Here is a tiny trained network, its code and every weight. The questions are about switching its units off for an input and a target symbol, where a switched-off unit gives its printed mean instead of its output.

import numpy as np


def w(rows, s, z=0):
    codes = np.array(rows[::2]) - 128.0
    scale = np.full(codes.shape[1], s)
    scale[-1] = z or s
    return codes * scale


def norm(h):
    return h / np.sqrt((h * h).mean(-1, keepdims=True) + 1e-5)


def f(y):
    return np.maximum(y, 0)


def softmax(a):
    e = np.exp(a - a.max(-1, keepdims=True))
    return e / e.sum(-1, keepdims=True)


def log_softmax(a):
    a = a - a.max(-1, keepdims=True)
    return a - np.log(np.exp(a).sum(-1, keepdims=True))


def net(x, mask):
    ids = ['αηλμξσω'.index(c) for c in x.split()]
    T = len(ids)
    res = E[ids] + P[:T]
    u = 0
    for l in range(3):
        q, k, v = (norm(res) @ M[l].T for M in (Q, K, V))
        z = softmax(np.where(np.tri(T) > 0, q @ k.T / 2**0.5, -1e9)) @ v
        res = res + np.where(mask[u], z, O[l][:, -1]) @ O[l][:, :-1]
        u += 1
        y = f(norm(res) @ A[l][:, :-1].T + A[l][:, -1])
        res = res + np.where(mask[u : u + 4], y, B[l][:, -1]) @ B[l][:, :-1]
        u += 4
    return log_softmax(norm(res)[-1] @ U[:, :-1].T + U[:, -1])


Q, K, V, O, A, B = {}, {}, {}, {}, {}, {}
E = w([
[153,191,144,147,148,73,186,3,64,113,93,122],'α',
[123,118,163,55,117,203,141,86,198,198,155,75],'η',
[111,104,132,109,58,105,86,191,31,41,160,47],'λ',
[121,129,82,98,87,189,243,125,129,98,142,210],'μ',
[155,139,73,163,110,15,105,128,181,169,82,186],'ξ',
[147,218,157,168,225,171,215,151,131,131,118,116],'σ',
[117,161,161,201,170,99,49,77,149,116,207,149],'ω',
],0.02)
P = w([
[54,75,103,177,32,254,152,130,46,148,118,162],'0',
[120,119,77,149,104,219,117,106,53,164,170,139],'1',
[135,152,113,117,100,191,140,87,74,167,163,124],'2',
[129,186,90,87,119,158,159,105,90,164,149,103],'3',
[141,187,129,47,148,145,149,116,74,155,151,125],'4',
[173,150,112,65,166,108,187,146,87,174,196,94],'5',
[143,144,149,36,217,97,187,141,93,152,192,138],'6',
[111,163,189,68,228,102,195,98,117,127,157,144],'7',
[102,111,211,100,246,92,251,76,171,136,177,156],'8',
],0.0084)
Q[0] = w([
[100,121,189,200,124,4,141,236,186,2,96,134],'0.h0',
[133,112,60,227,113,38,81,170,64,164,43,218],'0.h0',
],0.005)
K[0] = w([
[204,127,75,93,16,147,77,181,88,184,29,120],'0.h0',
[90,129,135,213,204,162,123,73,172,254,73,205],'0.h0',
],0.0055)
V[0] = w([
[131,181,38,176,38,86,21,220,25,43,119,73],'0.h0',
[127,146,51,179,80,50,166,213,75,136,3,169],'0.h0',
],0.0046)
O[0] = w([
[170,65,211,143,255,21,221,168,95,66,37,31,172],'0.h0',
[4,150,172,194,158,181,192,119,181,2,175,120,4],'0.h0',
],0.0069,0.0029)
A[0] = w([
[78,154,95,198,158,189,70,122,162,119,188,146,86],'0.n0',
[205,140,71,121,77,108,130,121,114,121,47,207,22],'0.n1',
[73,119,75,58,102,147,219,176,196,101,64,180,118],'0.n2',
[157,135,137,57,90,77,45,254,68,88,145,91,3],'0.n3',
],0.0072,0.0047)
B[0] = w([
[158,182,166,76,13,139,72,143,128,148,206,161,255],'0.n0',
[115,39,2,89,64,34,144,118,65,124,179,208,191],'0.n1',
[216,126,174,60,125,29,173,80,61,60,167,153,220],'0.n2',
[115,82,94,170,92,109,57,29,205,135,119,22,181],'0.n3',
],0.0076,0.0037)
Q[1] = w([
[148,1,103,154,183,180,162,179,74,63,56,112],'1.h0',
[163,95,184,175,134,45,78,105,107,115,161,26],'1.h0',
],0.008)
K[1] = w([
[39,99,173,110,11,212,141,153,96,11,128,49],'1.h0',
[152,57,166,95,246,62,130,185,129,142,120,2],'1.h0',
],0.0061)
V[1] = w([
[85,164,170,179,133,253,80,157,145,148,161,20],'1.h0',
[45,37,125,233,110,126,20,114,179,6,83,32],'1.h0',
],0.0058)
O[1] = w([
[252,176,95,110,163,180,64,119,173,83,154,177,51],'1.h0',
[134,120,9,81,108,133,3,107,99,201,137,204,2],'1.h0',
],0.0082,0.0055)
A[1] = w([
[145,111,150,133,228,44,170,98,141,12,123,5,210],'1.n0',
[172,117,82,138,175,53,120,97,45,17,112,110,2],'1.n1',
[88,77,128,248,211,67,91,96,155,153,208,140,85],'1.n2',
[89,99,99,146,73,164,67,145,83,26,235,255,212],'1.n3',
],0.0072,0.00084)
B[1] = w([
[152,93,254,210,206,160,112,75,122,193,89,218,254],'1.n0',
[201,55,96,153,204,103,123,128,142,212,187,146,202],'1.n1',
[118,203,185,76,185,104,79,86,38,110,47,196,199],'1.n2',
[91,178,59,68,142,85,145,27,128,83,221,9,177],'1.n3',
],0.0089,0.0085)
Q[2] = w([
[67,108,201,124,87,182,114,159,215,45,143,5],'2.h0',
[118,182,141,124,151,69,52,2,52,158,204,120],'2.h0',
],0.0079)
K[2] = w([
[134,173,102,64,96,158,160,88,127,181,101,254],'2.h0',
[180,43,117,69,160,95,81,134,63,178,150,72],'2.h0',
],0.0097)
V[2] = w([
[206,46,36,92,148,84,216,98,104,110,130,5],'2.h0',
[190,179,255,71,209,97,230,130,220,161,80,86],'2.h0',
],0.007)
O[2] = w([
[95,73,65,57,189,203,254,134,164,117,223,213,254],'2.h0',
[72,113,168,72,170,104,103,79,224,235,105,167,93],'2.h0',
],0.0098,0.0049)
A[2] = w([
[84,140,158,149,164,49,143,196,129,159,2,107,3],'2.n0',
[72,203,106,175,92,108,41,111,115,99,141,70,83],'2.n1',
[124,162,15,98,56,5,110,112,222,127,28,202,122],'2.n2',
[176,202,189,113,177,115,172,159,137,112,101,143,166],'2.n3',
],0.0091,0.0033)
B[2] = w([
[72,163,128,116,79,86,154,144,218,134,155,177,175],'2.n0',
[164,140,158,137,128,81,68,160,188,114,97,93,177],'2.n1',
[4,150,111,146,59,153,119,212,62,102,127,150,148],'2.n2',
[90,89,152,174,110,136,168,129,169,44,146,106,255],'2.n3',
],0.014,0.0078)
U = w([
[121,147,3,136,106,176,206,82,99,72,208,82,172],'α',
[200,122,161,238,121,213,169,208,176,65,122,123,140],'η',
[143,75,202,195,155,164,116,23,30,199,83,135,1],'λ',
[58,125,97,132,95,95,87,178,75,179,77,164,238],'μ',
[235,160,165,88,180,2,82,92,176,147,133,100,93],'ξ',
[185,115,86,142,141,131,83,106,119,155,97,181,21],'σ',
[183,122,82,85,108,188,74,60,216,247,108,233,171],'ω',
],0.0069,0.0041)

Each question gives the input, a string of symbols that net reads in full, and the target symbol t.
The units are the heads (2 rows each of Q, K, V and O) and the neurons (one row each of A and B). Each row of codes is followed by its name. A weight is (code - 128) times the scale printed after its matrix; where a second scale follows, it is the last column's (O, A, B and U).
mask holds one flag per unit, layer by layer, with each layer's heads first. A switched-off unit (its flag False) gives its mean, the last column of its rows in O or B, instead of its output. The means were averaged over made-up inputs and are rounded, as every weight is.
A unit's drop is (log p(t) with every unit on - log p(t) with that unit switched off) / (log p(t) with every unit on - log p(t) with every unit switched off).
The circuit of an input: a set's keep is (log p(t) with only the set's units on - log p(t) with every unit switched off) / (log p(t) with every unit on - log p(t) with every unit switched off). Starting from the 12 units with the biggest drops (on a tie, the unit counted first), units are removed one at a time, each time the one whose removal leaves the highest keep (on an exact tie, the one counted first), for as long as the keep stays at least 0.8.
circuit, biggest first: the units of the circuit, biggest drop first
most important unit: the unit with the biggest drop
k most important neurons: the k neurons with the biggest drops, biggest first
top k neurons in layer l: the k neurons of layer l with the biggest drops, biggest first
drop of u: that unit's drop, to one decimal
input η ξ ω, target ξ: most important unit -> 0.h0
input λ η α α ω, target α: circuit, biggest first -> (2.h0 1.n3)
input α ω λ η, target α: circuit, biggest first -> (1.h0 2.h0)
input α η η λ α, target η: circuit, biggest first -> (1.h0 2.h0 0.n3)
input μ σ λ ω ω, target η: circuit, biggest first -> (1.h0 2.h0)
input μ ω ω λ ω ω ω, target λ: circuit, biggest first -> (0.h0 1.n0)
input σ η η ω λ α α, target η: circuit, biggest first -> (1.h0 0.n3 2.h0)
input ω α ξ ξ α ξ μ λ, target α: circuit, biggest first -> (1.h0 2.h0 1.n3)
input ω α α ξ λ σ, target α: circuit, biggest first -> (1.h0 0.n3 0.h0 2.h0)
input η λ ξ ω α, target α: 3 most important neurons -> (0.n1 1.n2 2.n1)
input η σ η, target η: top 3 neurons in layer 1 -> (1.n0 1.n1 1.n3)
input α ω ξ ω, target μ: circuit, biggest first -> (1.h0 0.n0 0.h0)
input α ω ω ξ, target μ: 2 most important neurons -> (2.n2 0.n1)
input α σ ξ μ λ ξ ω η λ, target λ: circuit, biggest first -> (1.n0)
input ω ξ η α ξ μ η ω, target μ: top 2 neurons in layer 1 -> (1.n0 1.n1)
input η ω η λ α, target α: 2 most important neurons -> (0.n3 0.n1)
input ω ω α ω α ξ μ λ, target α: top 2 neurons in layer 0 -> (0.n3 0.n2)
input ω ω η α λ ξ, target α: 2 most important neurons -> (0.n3 0.n1)
input μ σ λ ξ η η, target η: 2 most important neurons -> (1.n0 0.n3)
input η η η ω λ η σ ω ξ, target α: most important unit -> 2.h0
input λ ξ ω, target α: top 2 neurons in layer 0 -> (0.n2 0.n3)
input σ λ η, target α: 2 most important neurons -> (0.n3 0.n0)
input ξ λ η η σ, target α: top 3 neurons in layer 0 -> (0.n3 0.n2 0.n0)
input σ ω λ ω, target η: top 2 neurons in layer 0 -> (0.n3 0.n1)
input ξ σ ξ α α ξ η η, target ω: drop of 0.h0 -> 1.3
input α ω η ξ η ω η α ω, target ω: drop of 2.h0 -> 1.3
